Below are the code and all the weights of a small trained network. Each question names an input and a class and asks about switching units off, where a switched-off unit gives its printed mean instead of its output.

import numpy as np


def w(rows, s, z=0):
    codes = np.array(rows[::2]) - 128.0
    scale = np.full(codes.shape[1], s)
    scale[-1] = z or s
    return codes * scale


def f(y):
    return y / 2 * (1 + np.tanh(0.7978845608 * (y + 0.044715 * y**3)))


def log_softmax(a):
    a = a - a.max(-1, keepdims=True)
    return a - np.log(np.exp(a).sum(-1, keepdims=True))


def net(x, mask):
    res = np.array(x, float).reshape(1, 4) / 4 @ E
    y = f(res @ A[0][:, :-1].T + A[0][:, -1])
    res = res + np.where(mask, y, B[0][:, -1]) @ B[0][:, :-1]
    return log_softmax(res[-1] @ U[:, :-1].T + U[:, -1])


A, B = {}, {}
E = w([
[65,170,154,109,77,210,95,122,165,36,93,231],'x0',
[89,162,161,216,202,182,219,221,43,98,122,155],'x1',
[127,133,128,128,128,127,123,126,126,129,131,127],'x2',
[12,175,1,66,227,123,157,38,130,134,130,130],'x3',
],0.0096)
A[0] = w([
[122,92,102,53,55,77,65,43,217,154,145,101,112],'N1',
[161,102,142,81,82,91,47,96,182,132,113,128,100],'N2',
[194,61,115,168,149,47,154,104,86,216,159,27,124],'N3',
[116,128,145,102,60,195,92,92,197,54,103,227,127],'N4',
[225,63,237,175,45,147,123,205,105,119,127,136,99],'N5',
[121,117,145,130,112,122,135,124,119,132,108,126,63],'N6',
[201,81,142,168,154,44,159,175,87,213,135,38,120],'N7',
[123,130,172,96,121,111,159,118,120,116,124,117,8],'N8',
[197,64,147,83,50,84,28,81,210,151,105,118,122],'N9',
[82,161,155,170,190,147,199,204,76,134,151,162,95],'N10',
[145,109,128,107,142,169,112,127,135,134,55,112,70],'N11',
[186,27,135,141,126,35,154,146,90,209,180,21,122],'N12',
[211,63,240,161,31,122,74,194,154,127,123,137,96],'N13',
[177,95,150,94,62,101,53,88,151,132,103,148,113],'N14',
[145,130,196,233,153,178,205,229,47,111,91,153,114],'N15',
[142,103,180,129,75,188,84,133,158,38,82,219,120],'N16',
[22,169,25,76,190,128,154,46,150,156,119,148,63],'N17',
[91,156,179,91,41,226,78,118,176,33,68,247,127],'N18',
],0.011,0.019)
B[0] = w([
[216,85,159,210,140,235,218,155,77,54,124,96,232],'N1',
[136,105,171,186,127,183,182,135,86,49,114,119,191],'N2',
[70,219,152,118,76,78,75,173,173,133,195,105,229],'N3',
[123,195,154,73,77,74,65,193,193,188,181,105,221],'N4',
[142,41,19,84,227,72,90,24,74,184,3,245,231],'N5',
[123,138,108,92,127,142,156,113,140,139,106,118,122],'N6',
[23,212,151,67,80,69,96,154,228,156,187,72,223],'N7',
[121,129,146,122,133,141,147,140,105,110,128,138,127],'N8',
[213,120,160,232,114,240,234,163,91,62,117,89,240],'N9',
[216,115,141,210,104,236,225,149,116,82,129,80,195],'N10',
[108,93,125,82,131,136,172,131,127,151,99,131,122],'N11',
[102,200,180,60,59,73,71,183,185,180,201,133,235],'N12',
[113,76,10,80,247,63,63,2,46,181,44,223,231],'N13',
[144,62,167,150,125,222,214,152,88,73,138,100,193],'N14',
[202,78,192,252,104,249,235,184,63,13,155,60,235],'N15',
[69,199,144,107,92,35,81,152,181,161,176,110,210],'N16',
[95,23,44,63,225,52,101,25,43,193,40,244,209],'N17',
[40,225,159,57,45,73,83,194,215,173,231,56,253],'N18',
],0.0091,0.021)
U = w([
[72,219,152,89,53,73,63,186,199,144,207,110,255],'0',
[157,98,161,221,113,248,194,169,81,60,141,108,78],'1',
[92,77,42,82,224,68,80,17,81,160,60,177,21],'2',
],0.012,0.0049)

Each question gives the input, the list of numbers given to net, and the class t.
The units are the neurons (one row each of A and B). Each row of codes is followed by its name. A weight is (code - 128) times the scale printed after its matrix; where a second scale follows, it is the last column's (A, B and U).
mask holds one flag per neuron, in row order. A switched-off neuron (its flag False) gives its mean, the last column of its row in B, instead of its output. The means were averaged over made-up inputs and are rounded, as every weight is.
A unit's drop is (log p(t) with every unit on - log p(t) with that unit switched off) / (log p(t) with every unit on - log p(t) with every unit switched off).
most important unit: the unit with the biggest drop
k most important neurons: the k neurons with the biggest drops, biggest first
drop of u: that unit's drop, to one decimal
input [2,-6,-8,5], class 1: most important unit => N1
input [-7,5,-2,-7], class 0: 4 most important neurons => N7, N12, N3, N17
input [-5,5,4,-3], class 0: 4 most important neurons => N7, N12, N9, N1
input [1,2,-8,3], class 2: 2 most important neurons => N15, N9
input [-5,7,1,7], class 1: 2 most important neurons => N10, N13
input [-8,8,2,-7], class 0: 4 most important neurons => N7, N12, N3, N9
input [3,5,-7,6], class 2: 3 most important neurons => N17, N9, N1
input [8,6,0,-7], class 0: 2 most important neurons => N18, N16
input [-7,-8,-8,-7], class 1: 3 most important neurons => N9, N1, N14
input [-5,-7,2,2], class 1: drop of N1 => 0.4
input [-3,3,8,8], class 2: drop of N11 => 0.0
input [1,3,5,-5], class 2: drop of N5 => 0.1
input [4,0,5,-7], class 2: drop of N13 => 0.4
input [-6,5,8,-4], class 0: most important unit => N7
